Here is a tiny trained network, its code and every weight. The questions are about switching its units off for an input and a target symbol, where a switched-off unit gives its printed mean instead of its output.

import numpy as np


def w(rows, s, z=0):
    codes = np.array(rows[::2]) - 128.0
    scale = np.full(codes.shape[1], s)
    scale[-1] = z or s
    return codes * scale


def norm(h):
    return h / np.sqrt((h * h).mean(-1, keepdims=True) + 1e-5)


def f(y):
    return np.maximum(y, 0)


def softmax(a):
    e = np.exp(a - a.max(-1, keepdims=True))
    return e / e.sum(-1, keepdims=True)


def log_softmax(a):
    a = a - a.max(-1, keepdims=True)
    return a - np.log(np.exp(a).sum(-1, keepdims=True))


def net(x, mask):
    ids = ['ΓΔΘΦΩαεζηλμξσψ'.index(c) for c in x.split()]
    T = len(ids)
    res = E[ids] + P[:T]
    u = 0
    for l in range(2):
        r = norm(res)
        for j in range(3):
            rows = slice(2 * j, 2 * j + 2)
            q, k, v = (r @ M[l][rows].T for M in (Q, K, V))
            z = softmax(np.where(np.tri(T) > 0, q @ k.T / 2**0.5, -1e9)) @ v
            o = O[l][rows]
            res = res + np.where(mask[u + j], z, o[:, -1]) @ o[:, :-1]
        u += 3
        y = f(norm(res) @ A[l][:, :-1].T + A[l][:, -1])
        res = res + np.where(mask[u : u + 4], y, B[l][:, -1]) @ B[l][:, :-1]
        u += 4
    return log_softmax(norm(res)[-1] @ U[:, :-1].T + U[:, -1])


Q, K, V, O, A, B = {}, {}, {}, {}, {}, {}
E = w([
[135,86,83,65,58,1,115,131,90,151,118],'Γ',
[68,166,150,139,85,101,163,87,148,180,172],'Δ',
[61,56,164,132,108,102,119,172,115,132,174],'Θ',
[108,88,134,135,101,158,131,137,63,128,105],'Φ',
[171,115,97,160,81,150,215,135,149,97,103],'Ω',
[124,50,160,139,89,145,133,78,143,192,206],'α',
[97,82,152,143,159,100,165,134,214,171,133],'ε',
[185,109,152,142,72,81,86,100,148,119,96],'ζ',
[99,67,91,149,108,163,92,100,155,133,142],'η',
[84,138,195,78,139,103,86,93,116,197,72],'λ',
[116,157,105,170,81,106,88,188,157,207,76],'μ',
[191,148,115,82,111,183,83,162,147,130,176],'ξ',
[148,97,183,88,93,144,207,109,126,47,100],'σ',
[115,99,177,208,88,210,131,105,189,152,154],'ψ',
],0.0081)
P = w([
[142,186,112,142,182,106,151,131,95,115,120],'0',
[55,138,149,144,19,55,132,96,183,70,248],'1',
[141,3,45,55,22,146,114,185,186,175,56],'2',
[94,115,199,119,98,89,102,125,149,88,194],'3',
[99,142,187,138,59,76,116,102,156,94,178],'4',
[136,23,68,54,35,164,120,176,191,164,48],'5',
[119,114,182,124,135,110,95,134,148,101,186],'6',
[109,143,194,137,80,76,118,102,142,100,161],'7',
[144,17,70,44,28,162,128,168,184,159,57],'8',
[140,118,171,126,175,122,88,145,138,106,172],'9',
[115,153,189,137,79,79,112,109,144,99,151],'10',
],0.007)
Q[0] = w([
[176,94,140,55,27,169,144,132,143,199,12],'0.h0',
[120,99,14,65,125,205,135,103,149,154,96],'0.h0',
[138,200,163,236,156,95,134,149,124,145,143],'0.h1',
[116,89,63,67,79,233,123,183,135,158,45],'0.h1',
[149,40,56,3,98,219,137,169,157,185,54],'0.h2',
[131,130,40,116,132,101,91,146,55,140,171],'0.h2',
],0.0057)
K[0] = w([
[131,194,101,208,238,88,110,93,52,114,123],'0.h0',
[124,120,56,144,199,153,156,85,96,96,110],'0.h0',
[96,162,163,129,77,165,104,163,185,120,134],'0.h1',
[148,193,91,193,221,129,146,166,42,124,112],'0.h1',
[189,218,84,126,254,113,199,144,74,172,138],'0.h2',
[117,122,57,69,114,98,78,162,139,176,167],'0.h2',
],0.0071)
V[0] = w([
[61,65,15,126,152,131,57,190,203,147,100],'0.h0',
[84,145,91,209,138,212,51,18,79,131,153],'0.h0',
[31,165,240,135,151,173,98,210,62,122,172],'0.h1',
[156,115,197,135,83,71,81,130,254,111,210],'0.h1',
[15,146,153,225,217,46,165,129,169,138,90],'0.h2',
[133,225,231,90,183,170,18,74,179,54,49],'0.h2',
],0.0046)
O[0] = w([
[51,168,15,128,207,206,125,143,192,140,84,158],'0.h0',
[113,124,117,55,89,117,38,45,105,68,63,137],'0.h0',
[73,210,137,187,12,110,40,180,130,142,130,116],'0.h1',
[155,93,184,136,137,135,121,132,110,165,21,253],'0.h1',
[148,126,249,164,171,34,140,115,213,121,124,110],'0.h2',
[24,55,194,92,43,129,125,133,195,3,147,61],'0.h2',
],0.005,0.0047)
A[0] = w([
[190,103,162,106,179,4,171,80,123,154,68,60],'0.n0',
[91,78,136,211,104,148,82,2,153,196,149,3],'0.n1',
[189,207,245,246,210,177,75,66,31,134,129,151],'0.n2',
[183,77,249,194,72,74,182,164,97,159,118,139],'0.n3',
],0.0034,0.0032)
B[0] = w([
[181,123,179,88,118,202,110,173,145,156,89,167],'0.n0',
[143,92,94,75,164,128,105,61,133,135,79,185],'0.n1',
[19,116,171,150,3,155,125,69,141,84,198,199],'0.n2',
[186,83,79,171,115,189,135,102,123,175,148,252],'0.n3',
],0.0057,0.0043)
Q[1] = w([
[162,102,106,100,73,109,165,136,138,185,87],'1.h0',
[187,125,142,156,214,164,107,88,104,133,120],'1.h0',
[120,39,87,146,114,209,126,146,144,165,63],'1.h1',
[63,232,142,122,43,95,102,62,87,72,141],'1.h1',
[53,153,29,178,187,123,32,72,141,117,99],'1.h2',
[94,160,254,221,134,90,89,88,78,112,130],'1.h2',
],0.0068)
K[1] = w([
[166,104,87,170,121,94,100,36,111,189,101],'1.h0',
[108,158,207,127,143,174,103,159,46,117,121],'1.h0',
[67,85,114,254,149,128,122,55,93,189,131],'1.h1',
[138,108,115,52,17,81,18,173,140,125,122],'1.h1',
[67,82,12,152,165,175,23,97,172,121,117],'1.h2',
[50,149,234,162,31,141,82,123,100,194,59],'1.h2',
],0.0065)
V[1] = w([
[56,61,173,149,200,92,111,156,61,127,94],'1.h0',
[89,191,125,169,145,65,184,134,12,83,82],'1.h0',
[117,124,151,199,169,114,203,58,96,83,133],'1.h1',
[69,61,106,209,101,96,115,84,121,197,100],'1.h1',
[90,203,130,151,193,127,148,127,31,79,121],'1.h2',
[144,130,114,255,167,123,117,36,101,69,155],'1.h2',
],0.0046)
O[1] = w([
[115,44,163,130,53,165,125,169,56,195,126,81],'1.h0',
[152,28,122,84,77,147,161,134,116,156,3,1],'1.h0',
[33,83,154,131,120,162,117,82,121,183,50,111],'1.h1',
[95,76,71,124,186,113,151,144,103,105,87,252],'1.h1',
[133,52,130,200,99,161,88,87,132,143,149,28],'1.h2',
[103,109,88,149,224,175,107,92,106,61,167,131],'1.h2',
],0.0054,0.0061)
A[1] = w([
[105,129,12,95,86,171,79,121,96,93,205,92],'1.n0',
[15,119,108,85,2,131,102,152,65,67,110,65],'1.n1',
[85,186,180,199,125,16,209,82,52,107,171,3],'1.n2',
[192,80,204,205,139,46,92,190,128,131,161,153],'1.n3',
],0.0055,0.0036)
B[1] = w([
[80,178,159,118,254,172,143,174,71,137,132,253],'1.n0',
[131,169,185,171,90,249,127,110,134,198,73,178],'1.n1',
[76,55,85,50,135,54,203,224,192,178,90,161],'1.n2',
[129,139,125,160,171,176,40,134,41,50,114,190],'1.n3',
],0.0071,0.005)
U = w([
[208,130,81,61,130,78,126,122,46,190,52,137],'Γ',
[77,140,121,73,113,44,178,158,218,156,150,173],'Δ',
[80,36,90,177,127,81,111,207,47,93,199,117],'Θ',
[59,152,100,120,77,228,173,162,70,171,74,79],'Φ',
[203,147,42,186,132,153,223,123,135,138,118,106],'Ω',
[163,92,128,112,164,133,121,55,96,222,220,73],'α',
[179,111,224,166,219,123,115,154,208,166,79,2],'ε',
[199,99,158,150,137,108,34,102,90,56,102,136],'ζ',
[74,152,70,54,196,124,94,57,133,63,50,156],'η',
[93,145,220,37,94,100,51,110,150,144,58,131],'λ',
[130,215,55,233,106,85,55,134,146,179,82,74],'μ',
[121,254,111,116,125,115,131,130,103,75,240,127],'ξ',
[145,56,157,66,132,114,204,151,120,46,129,187],'σ',
[69,127,148,177,63,155,94,97,221,57,171,158],'ψ',
],0.0072,0.0037)

Each question gives the input, a string of symbols that net reads in full, and the target symbol t.
The units are the heads (2 rows each of Q, K, V and O) and the neurons (one row each of A and B). Each row of codes is followed by its name. A weight is (code - 128) times the scale printed after its matrix; where a second scale follows, it is the last column's (O, A, B and U).
mask holds one flag per unit, layer by layer, with each layer's heads first. A switched-off unit (its flag False) gives its mean, the last column of its rows in O or B, instead of its output. The means were averaged over made-up inputs and are rounded, as every weight is.
A unit's drop is (log p(t) with every unit on - log p(t) with that unit switched off) / (log p(t) with every unit on - log p(t) with every unit switched off).
The circuit of an input: a set's keep is (log p(t) with only the set's units on - log p(t) with every unit switched off) / (log p(t) with every unit on - log p(t) with every unit switched off). Starting from the 12 units with the biggest drops (on a tie, the unit counted first), units are removed one at a time, each time the one whose removal leaves the highest keep (on an exact tie, the one counted first), for as long as the keep stays at least 0.8.
units of the circuit, in order: the units of the circuit, biggest drop first
most important unit: the unit with the biggest drop
k most important neurons: the k neurons with the biggest drops, biggest first
heads that matter: for each layer, one digit per head in row order, 1 if its drop is at least 0.15 and else 0, layers parted by /
input α ξ α σ ξ ε ε Γ ε, target Γ: units of the circuit, in order -> 0.h2, 0.h0
input ξ η Ω ψ ξ ψ Ω σ ξ, target Φ: units of the circuit, in order -> 0.h2, 1.n1
input ε ξ α, target ε: units of the circuit, in order -> 0.h2
input ξ η α η ξ ζ, target Φ: units of the circuit, in order -> 0.h2, 1.n1
input ψ ξ Φ ξ η, target η: 3 most important neurons -> 0.n1, 0.n2, 0.n3
input η α ψ ξ η ε Θ σ Ω, target η: heads that matter -> 100 / 000
input ψ ζ η Φ ξ α η η Θ Γ, target Γ: heads that matter -> 011 / 001
input η ξ α ψ Φ η Ω, target Ω: units of the circuit, in order -> 1.n0, 0.h1, 0.n3
input λ ε σ ψ μ Θ, target ψ: units of the circuit, in order -> 0.h2, 0.h1
input μ α Θ, target Δ: heads that matter -> 111 / 001
input σ η η σ Γ Δ, target Θ: units of the circuit, in order -> 0.h0, 1.n3
input η ξ η ξ Γ ξ η Δ ζ, target η: heads that matter -> 110 / 000
input α α ζ Γ Γ η, target Γ: heads that matter -> 101 / 000
input η Δ α ε η ε, target η: most important unit -> 0.h0
input ζ ε Φ η η α Ω ξ Φ, target σ: heads that matter -> 111 / 000
input Γ η Φ ξ η α Φ η Φ, target Ω: units of the circuit, in order -> 0.h0, 0.h2, 0.h1
input η Δ λ, target η: heads that matter -> 110 / 000
input Θ ξ ε, target μ: heads that matter -> 011 / 000
input Φ ξ Θ η η μ α α α, target ξ: heads that matter -> 010 / 000
input μ α α Θ α ζ ψ, target ψ: most important unit -> 0.n2
input ψ η ξ ξ Φ Θ ξ Φ η, target λ: heads that matter -> 101 / 000
input α Θ η ξ ζ η μ Φ Δ Φ Φ, target Φ: units of the circuit, in order -> 1.n1, 0.n2, 1.n2
input α η Ω λ η ψ α Φ, target Φ: 3 most important neurons -> 0.n2, 1.n1, 1.n2
input Θ ζ ψ, target μ: units of the circuit, in order -> 0.h1, 0.h2
input μ η η Θ μ Θ Ω ξ ξ, target Δ: heads that matter -> 011 / 001
input ψ ψ α, target λ: units of the circuit, in order -> 0.h0, 0.h2
